Below is a small trained network, with its code and all its weights. Each question gives an input and a class and asks what happens when units are switched off, that is, made to give their printed mean instead of their output.

import numpy as np


def w(rows, s, z=0):
    codes = np.array(rows[::2]) - 128.0
    scale = np.full(codes.shape[1], s)
    scale[-1] = z or s
    return codes * scale


def f(y):
    return y / 2 * (1 + np.tanh(0.7978845608 * (y + 0.044715 * y**3)))


def log_softmax(a):
    a = a - a.max(-1, keepdims=True)
    return a - np.log(np.exp(a).sum(-1, keepdims=True))


def net(x, mask):
    res = np.array(x, float).reshape(1, 4) / 4 @ E
    y = f(res @ A[0][:, :-1].T + A[0][:, -1])
    res = res + np.where(mask, y, B[0][:, -1]) @ B[0][:, :-1]
    return log_softmax(res[-1] @ U[:, :-1].T + U[:, -1])


A, B = {}, {}
E = w([
[193,233,88],'x0',
[126,129,128],'x1',
[78,190,194],'x2',
[195,113,253],'x3',
],0.013)
A[0] = w([
[150,99,146,54],'N0',
[39,102,34,133],'N1',
[155,218,91,203],'N2',
[145,82,24,135],'N3',
[7,94,171,153],'N4',
[40,217,95,4],'N5',
[159,20,173,134],'N6',
],0.011,0.0034)
B[0] = w([
[126,109,133,140],'N0',
[186,167,176,248],'N1',
[103,157,102,224],'N2',
[154,165,202,217],'N3',
[213,217,162,236],'N4',
[35,69,80,201],'N5',
[115,36,8,219],'N6',
],0.011)
U = w([
[208,180,164,211],'0',
[134,250,151,201],'1',
[21,130,62,3],'2',
],0.013,0.003)

Each question gives the input, the list of numbers given to net, and the class t.
The units are the neurons (one row each of A and B). Each row of codes is followed by its name. A weight is (code - 128) times the scale printed after its matrix; where a second scale follows, it is the last column's (A, B and U).
mask holds one flag per neuron, in row order. A switched-off neuron (its flag False) gives its mean, the last column of its row in B, instead of its output. The means were averaged over made-up inputs and are rounded, as every weight is.
A unit's drop is (log p(t) with every unit on - log p(t) with that unit switched off) / (log p(t) with every unit on - log p(t) with every unit switched off).
The circuit of an input: a set's keep is (log p(t) with only the set's units on - log p(t) with every unit switched off) / (log p(t) with every unit on - log p(t) with every unit switched off). Starting from all 7 units, units are removed one at a time, each time the one whose removal leaves the highest keep (on an exact tie, the one counted first), for as long as the keep stays at least 0.8.
units of the circuit, in order: the units of the circuit, biggest drop first
top k neurons: the k neurons with the biggest drops, biggest first
drop of u: that unit's drop, to one decimal
input [-3,-5,-2,-8], class 0: units of the circuit, in order : (N1)
input [-2,-7,-1,-6], class 0: top 2 neurons : (N1, N2)
input [4,3,3,-1], class 2: units of the circuit, in order : (N4, N1)
input [8,1,-8,0], class 1: units of the circuit, in order : (N2, N6)
input [6,7,1,-1], class 2: top 4 neurons : (N4, N1, N3, N5)
input [-3,-4,8,-8], class 1: top 2 neurons : (N4, N1)
input [-8,-7,-6,0], class 0: top 2 neurons : (N4, N5)
input [-6,0,-2,-1], class 0: top 2 neurons : (N4, N5)
input [-7,7,8,-4], class 1: drop of N4 : 0.8
input [-8,0,-7,5], class 2: drop of N6 : 1.1
input [-5,-6,4,-6], class 1: drop of N4 : 0.0
